Here is a tiny trained network, its code and every weight. The questions are about switching its units off for an input and a target symbol, where a switched-off unit gives its printed mean instead of its output.

import numpy as np


def w(rows, s, z=0):
    codes = np.array(rows[::2]) - 128.0
    scale = np.full(codes.shape[1], s)
    scale[-1] = z or s
    return codes * scale


def norm(h):
    return h / np.sqrt((h * h).mean(-1, keepdims=True) + 1e-5)


def softmax(a):
    e = np.exp(a - a.max(-1, keepdims=True))
    return e / e.sum(-1, keepdims=True)


def log_softmax(a):
    a = a - a.max(-1, keepdims=True)
    return a - np.log(np.exp(a).sum(-1, keepdims=True))


def net(x, mask):
    ids = ['γδλμσψ'.index(c) for c in x.split()]
    T = len(ids)
    res = E[ids] + P[:T]
    u = 0
    for l in range(3):
        r = norm(res)
        for j in range(3):
            rows = slice(2 * j, 2 * j + 2)
            q, k, v = (r @ M[l][rows].T for M in (Q, K, V))
            z = softmax(np.where(np.tri(T) > 0, q @ k.T / 2**0.5, -1e9)) @ v
            o = O[l][rows]
            res = res + np.where(mask[u + j], z, o[:, -1]) @ o[:, :-1]
        u += 3
    return log_softmax(norm(res)[-1] @ U[:, :-1].T + U[:, -1])


Q, K, V, O = {}, {}, {}, {}
E = w([
[178,195,133,209],'γ',
[218,155,132,117],'δ',
[170,129,225,131],'λ',
[227,163,166,229],'μ',
[160,61,153,176],'σ',
[125,126,2,133],'ψ',
],0.0098)
P = w([
[175,241,45,147],'0',
[110,168,148,253],'1',
[114,154,143,232],'2',
[118,152,125,192],'3',
[179,147,74,126],'4',
[159,129,84,143],'5',
[162,128,90,130],'6',
[154,112,109,133],'7',
[154,104,105,118],'8',
[148,104,94,97],'9',
[174,84,108,85],'10',
[177,57,118,80],'11',
[181,64,96,103],'12',
],0.0057)
Q[0] = w([
[184,55,56,167],'L0H0',
[176,191,190,103],'L0H0',
[143,143,27,108],'L0H1',
[252,146,155,86],'L0H1',
[122,125,111,100],'L0H2',
[113,151,125,125],'L0H2',
],0.024)
K[0] = w([
[105,197,49,194],'L0H0',
[195,134,205,186],'L0H0',
[55,87,105,48],'L0H1',
[145,5,206,74],'L0H1',
[115,110,147,148],'L0H2',
[153,113,138,136],'L0H2',
],0.022)
V[0] = w([
[192,81,219,171],'L0H0',
[104,85,141,61],'L0H0',
[240,87,230,102],'L0H1',
[78,225,164,108],'L0H1',
[72,213,149,177],'L0H2',
[134,20,22,250],'L0H2',
],0.022)
O[0] = w([
[133,143,80,199,183],'L0H0',
[90,113,66,106,22],'L0H0',
[250,139,143,135,251],'L0H1',
[122,107,117,192,80],'L0H1',
[135,162,171,191,161],'L0H2',
[140,217,43,102,187],'L0H2',
],0.02,0.024)
Q[1] = w([
[141,154,200,68],'L1H0',
[254,97,165,85],'L1H0',
[151,159,76,58],'L1H1',
[94,140,132,149],'L1H1',
[180,131,78,167],'L1H2',
[227,233,166,132],'L1H2',
],0.025)
K[1] = w([
[172,68,39,37],'L1H0',
[58,182,178,29],'L1H0',
[95,86,29,120],'L1H1',
[107,125,123,171],'L1H1',
[43,149,152,155],'L1H2',
[63,66,254,41],'L1H2',
],0.023)
V[1] = w([
[215,209,190,83],'L1H0',
[96,172,232,114],'L1H0',
[253,92,169,83],'L1H1',
[126,235,163,178],'L1H1',
[207,124,161,190],'L1H2',
[158,107,218,97],'L1H2',
],0.027)
O[1] = w([
[233,208,88,130,238],'L1H0',
[161,165,172,8,203],'L1H0',
[90,58,16,156,148],'L1H1',
[167,243,93,233,251],'L1H1',
[200,140,167,195,145],'L1H2',
[249,142,165,90,148],'L1H2',
],0.018)
Q[2] = w([
[165,140,217,183],'L2H0',
[153,4,97,105],'L2H0',
[225,150,120,190],'L2H1',
[122,199,148,56],'L2H1',
[112,185,124,74],'L2H2',
[229,137,94,213],'L2H2',
],0.029)
K[2] = w([
[174,172,107,23],'L2H0',
[77,44,176,116],'L2H0',
[172,134,186,222],'L2H1',
[160,198,160,39],'L2H1',
[178,195,108,164],'L2H2',
[2,188,180,130],'L2H2',
],0.028)
V[2] = w([
[130,141,89,1],'L2H0',
[227,169,90,127],'L2H0',
[88,104,96,14],'L2H1',
[171,129,62,95],'L2H1',
[142,173,147,137],'L2H2',
[202,84,95,132],'L2H2',
],0.038)
O[2] = w([
[197,125,124,6,104],'L2H0',
[31,87,153,41,254],'L2H0',
[64,190,156,194,48],'L2H1',
[50,96,135,148,144],'L2H1',
[108,100,124,68,180],'L2H2',
[41,174,123,164,142],'L2H2',
],0.025,0.052)
U = w([
[207,210,205,137,137],'γ',
[95,9,82,78,60],'δ',
[148,57,187,168,198],'λ',
[134,175,77,163,204],'μ',
[99,198,1,94,2],'σ',
[65,179,178,125,173],'ψ',
],0.012,0.0052)

Each question gives the input, a string of symbols that net reads in full, and the target symbol t.
The units are the heads (2 rows each of Q, K, V and O). Each row of codes is followed by its name. A weight is (code - 128) times the scale printed after its matrix; where a second scale follows, it is the last column's (O and U).
mask holds one flag per head, layer by layer. A switched-off head (its flag False) gives its mean, the last column of its rows in O, instead of its output. The means were averaged over made-up inputs and are rounded, as every weight is.
A unit's drop is (log p(t) with every unit on - log p(t) with that unit switched off) / (log p(t) with every unit on - log p(t) with every unit switched off).
The circuit of an input: a set's keep is (log p(t) with only the set's units on - log p(t) with every unit switched off) / (log p(t) with every unit on - log p(t) with every unit switched off). Starting from all 9 units, units are removed one at a time, each time the one whose removal leaves the highest keep (on an exact tie, the one counted first), for as long as the keep stays at least 0.8.
units of the circuit, in order: the units of the circuit, biggest drop first
most important unit: the unit with the biggest drop
which heads matter: for each layer, one digit per head in row order, 1 if its drop is at least 0.15 and else 0, layers parted by /
drop when u is switched off: that unit's drop, to one decimal
input μ δ δ σ, target μ: units of the circuit, in order : [L1H1; L1H2; L1H0]
input ψ μ σ ψ μ μ δ, target ψ: which heads matter : 010 / 001 / 010
input γ δ γ μ, target γ: units of the circuit, in order : [L1H2]
input γ μ σ, target γ: units of the circuit, in order : [L0H0; L1H2; L1H1; L0H1]
input γ σ σ μ, target γ: units of the circuit, in order : [L0H1; L1H2; L1H1]
input σ δ δ, target σ: units of the circuit, in order : [L1H0; L1H1]
input γ σ γ γ, target γ: units of the circuit, in order : [L0H1; L1H2; L1H1; L0H0]
input δ γ ψ, target γ: which heads matter : 111 / 011 / 100
input λ λ γ σ, target λ: units of the circuit, in order : [L0H2; L1H2; L2H0; L0H1]
input μ σ δ γ, target μ: which heads matter : 100 / 011 / 100
input γ μ γ γ μ σ ψ δ γ λ σ γ γ, target ψ: which heads matter : 110 / 111 / 010
input σ ψ λ γ γ γ λ σ γ, target ψ: units of the circuit, in order : [L0H1; L1H2; L2H1; L1H0]
input λ γ μ μ, target λ: units of the circuit, in order : [L1H2; L0H2; L2H0; L1H1]
input μ γ γ, target μ: most important unit : L1H1
input μ γ ψ, target γ: which heads matter : 011 / 011 / 100
input σ γ λ γ λ, target μ: units of the circuit, in order : [L0H0; L1H1; L1H2]
input μ γ σ λ γ δ, target μ: units of the circuit, in order : [L1H1; L1H0; L1H2]
input γ γ γ, target γ: units of the circuit, in order : [L1H2; L0H2]
input μ μ λ δ λ γ, target λ: which heads matter : 011 / 011 / 110
input γ μ λ δ, target γ: most important unit : L0H0
input δ μ γ δ σ μ μ λ λ σ μ ψ, target ψ: units of the circuit, in order : [L0H1; L2H1; L0H0]
input γ γ γ λ γ λ μ ψ γ σ, target ψ: which heads matter : 110 / 001 / 010
input λ σ δ ψ, target ψ: units of the circuit, in order : [L0H1; L0H0; L2H1]
input γ ψ μ ψ σ δ δ, target ψ: which heads matter : 110 / 111 / 010
input μ δ λ, target μ: drop when L0H0 is switched off : 0.3
input σ γ σ, target σ: drop when L1H2 is switched off : 0.1
input γ γ σ, target γ: drop when L1H1 is switched off : 0.7
input μ λ σ μ, target μ: drop when L2H0 is switched off : 0.3
input λ μ λ γ, target λ: most important unit : L0H2
